Below is a small trained network, with its code and all its weights. Each question gives an input and a target symbol and asks what happens when units are switched off, that is, made to give their printed mean instead of their output.

import numpy as np


def w(rows, s, z=0):
    codes = np.array(rows[::2]) - 128.0
    scale = np.full(codes.shape[1], s)
    scale[-1] = z or s
    return codes * scale


def f(y):
    return y / 2 * (1 + np.tanh(0.7978845608 * (y + 0.044715 * y**3)))


def softmax(a):
    e = np.exp(a - a.max(-1, keepdims=True))
    return e / e.sum(-1, keepdims=True)


def log_softmax(a):
    a = a - a.max(-1, keepdims=True)
    return a - np.log(np.exp(a).sum(-1, keepdims=True))


def net(x, mask):
    ids = ['αβγδεμπτφω'.index(c) for c in x.split()]
    T = len(ids)
    res = E[ids] + P[:T]
    u = 0
    for l in range(2):
        r = res
        for j in range(2):
            rows = slice(2 * j, 2 * j + 2)
            q, k, v = (r @ M[l][rows].T for M in (Q, K, V))
            z = softmax(np.where(np.tri(T) > 0, q @ k.T / 2**0.5, -1e9)) @ v
            o = O[l][rows]
            res = res + np.where(mask[u + j], z, o[:, -1]) @ o[:, :-1]
        u += 2
        y = f(res @ A[l][:, :-1].T + A[l][:, -1])
        res = res + np.where(mask[u : u + 8], y, B[l][:, -1]) @ B[l][:, :-1]
        u += 8
    return log_softmax(res[-1] @ U[:, :-1].T + U[:, -1])


Q, K, V, O, A, B = {}, {}, {}, {}, {}, {}
E = w([
[223,206,161,164],'α',
[86,129,137,85],'β',
[89,123,86,226],'γ',
[146,116,182,45],'δ',
[194,254,72,193],'ε',
[47,65,209,67],'μ',
[28,115,144,197],'π',
[29,103,167,178],'τ',
[72,166,100,164],'φ',
[198,208,95,222],'ω',
],0.013)
P = w([
[198,74,150,73],'0',
[29,182,103,118],'1',
[207,78,183,104],'2',
[34,179,109,119],'3',
[216,109,210,141],'4',
[35,164,105,120],'5',
[219,93,250,181],'6',
[51,111,71,127],'7',
[233,187,235,172],'8',
],0.011)
Q[0] = w([
[186,209,146,208],'0.h0',
[2,184,20,144],'0.h0',
[71,119,158,134],'0.h1',
[157,80,232,184],'0.h1',
],0.009)
K[0] = w([
[165,84,150,214],'0.h0',
[59,188,14,166],'0.h0',
[1,69,125,196],'0.h1',
[188,116,187,176],'0.h1',
],0.0083)
V[0] = w([
[139,27,48,212],'0.h0',
[35,236,24,99],'0.h0',
[156,3,116,114],'0.h1',
[92,148,211,17],'0.h1',
],0.0038)
O[0] = w([
[150,141,147,94,1],'0.h0',
[115,100,51,131,41],'0.h0',
[193,255,85,128,99],'0.h1',
[111,146,93,188,239],'0.h1',
],0.0077,0.0017)
A[0] = w([
[243,132,136,104,15],'0.n0',
[135,82,79,197,232],'0.n1',
[186,49,246,94,90],'0.n2',
[24,146,109,75,109],'0.n3',
[233,66,87,115,3],'0.n4',
[183,149,209,244,197],'0.n5',
[145,114,30,255,33],'0.n6',
[205,214,177,117,128],'0.n7',
],0.0088,0.006)
B[0] = w([
[63,149,53,203,145],'0.n0',
[238,174,242,198,176],'0.n1',
[104,245,36,125,213],'0.n2',
[186,46,24,164,179],'0.n3',
[126,74,50,158,120],'0.n4',
[204,54,121,2,254],'0.n5',
[88,49,61,137,145],'0.n6',
[252,125,104,122,199],'0.n7',
],0.0068,0.009)
Q[1] = w([
[174,170,142,130],'1.h0',
[83,91,1,149],'1.h0',
[102,99,111,8],'1.h1',
[13,134,126,177],'1.h1',
],0.0095)
K[1] = w([
[110,86,238,115],'1.h0',
[76,73,75,236],'1.h0',
[182,3,141,130],'1.h1',
[121,81,35,168],'1.h1',
],0.0076)
V[1] = w([
[246,31,57,156],'1.h0',
[83,120,238,141],'1.h0',
[120,30,125,62],'1.h1',
[208,78,178,255],'1.h1',
],0.0092)
O[1] = w([
[60,172,109,86,246],'1.h0',
[212,27,80,199,55],'1.h0',
[49,92,46,162,140],'1.h1',
[161,131,99,252,154],'1.h1',
],0.011)
A[1] = w([
[193,50,89,81,156],'1.n0',
[130,170,62,15,83],'1.n1',
[17,41,182,187,102],'1.n2',
[186,162,135,61,77],'1.n3',
[144,156,101,181,2],'1.n4',
[223,158,248,117,38],'1.n5',
[180,153,92,174,148],'1.n6',
[240,103,87,96,141],'1.n7',
],0.012,0.0082)
B[1] = w([
[2,111,89,207,137],'1.n0',
[174,79,88,167,253],'1.n1',
[154,108,220,156,158],'1.n2',
[37,141,196,162,203],'1.n3',
[37,105,150,120,128],'1.n4',
[92,116,166,51,163],'1.n5',
[164,189,164,122,141],'1.n6',
[151,75,115,171,155],'1.n7',
],0.0098,0.021)
U = w([
[12,199,49,129,2],'α',
[53,60,104,131,8],'β',
[196,107,139,145,158],'γ',
[140,166,178,63,139],'δ',
[163,105,97,176,109],'ε',
[117,84,2,156,143],'μ',
[253,158,83,126,234],'π',
[132,86,54,91,243],'τ',
[132,207,56,119,107],'φ',
[89,192,102,169,77],'ω',
],0.0093,0.0078)

Each question gives the input, a string of symbols that net reads in full, and the target symbol t.
The units are the heads (2 rows each of Q, K, V and O) and the neurons (one row each of A and B). Each row of codes is followed by its name. A weight is (code - 128) times the scale printed after its matrix; where a second scale follows, it is the last column's (O, A, B and U).
mask holds one flag per unit, layer by layer, with each layer's heads first. A switched-off unit (its flag False) gives its mean, the last column of its rows in O or B, instead of its output. The means were averaged over made-up inputs and are rounded, as every weight is.
A unit's drop is (log p(t) with every unit on - log p(t) with that unit switched off) / (log p(t) with every unit on - log p(t) with every unit switched off).
The circuit of an input: a set's keep is (log p(t) with only the set's units on - log p(t) with every unit switched off) / (log p(t) with every unit on - log p(t) with every unit switched off). Starting from the 12 units with the biggest drops (on a tie, the unit counted first), units are removed one at a time, each time the one whose removal leaves the highest keep (on an exact tie, the one counted first), for as long as the keep stays at least 0.8.
circuit, biggest first: the units of the circuit, biggest drop first
top k neurons: the k neurons with the biggest drops, biggest first
top k neurons in layer l: the k neurons of layer l with the biggest drops, biggest first
heads that matter: for each layer, one digit per head in row order, 1 if its drop is at least 0.15 and else 0, layers parted by /
input α γ δ, target α: circuit, biggest first -> (1.h0 0.n2)
input δ β β, target δ: circuit, biggest first -> (0.n3 0.n2 1.h1 0.h0)
input ε γ φ δ β ω, target π: circuit, biggest first -> (1.n3)
input β π γ ε ω δ γ ε, target π: top 2 neurons -> (1.n3 0.n6)
input δ δ μ δ α, target β: top 2 neurons -> (1.n3 0.n0)
input δ φ γ δ α β δ γ ε, target δ: top 4 neurons -> (0.n2 1.n3 0.n3 1.n5)
input τ δ δ, target μ: heads that matter -> 00 / 11
input τ ε γ π μ, target π: top 3 neurons -> (0.n2 0.n1 1.n3)
input τ μ ω, target μ: top 3 neurons -> (1.n0 0.n0 1.n7)
input δ γ ω δ γ ω δ, target π: top 2 neurons in layer 0 -> (0.n1 0.n2)
input φ β γ π γ μ γ δ δ, target π: circuit, biggest first -> (1.h1 0.n7)
input δ δ β, target δ: circuit, biggest first -> (0.n5 0.n3 0.n2 1.h1)
input τ γ τ φ δ γ τ, target δ: top 2 neurons in layer 1 -> (1.n1 1.n7)
input δ δ δ γ γ β μ δ α, target β: circuit, biggest first -> (1.n3 0.n5 1.n0)
input μ φ δ γ μ τ τ, target β: heads that matter -> 10 / 10
input γ δ φ μ γ δ φ, target π: circuit, biggest first -> (1.n3)
input α π δ γ ω, target δ: circuit, biggest first -> (0.n2 1.h1 1.n5 0.h0)
input α β π γ β φ α β α, target α: heads that matter -> 10 / 10
input μ ω α β α φ ε, target α: top 2 neurons in layer 0 -> (0.n5 0.n7)
input α φ μ, target α: top 4 neurons in layer 0 -> (0.n5 0.n7 0.n1 0.n2)
input φ ε μ γ μ, target β: top neuron -> (1.n0)
input γ τ γ μ γ δ μ π π, target β: top 2 neurons -> (0.n5 0.n2)
input α β γ, target α: top 2 neurons -> (0.n7 0.n5)
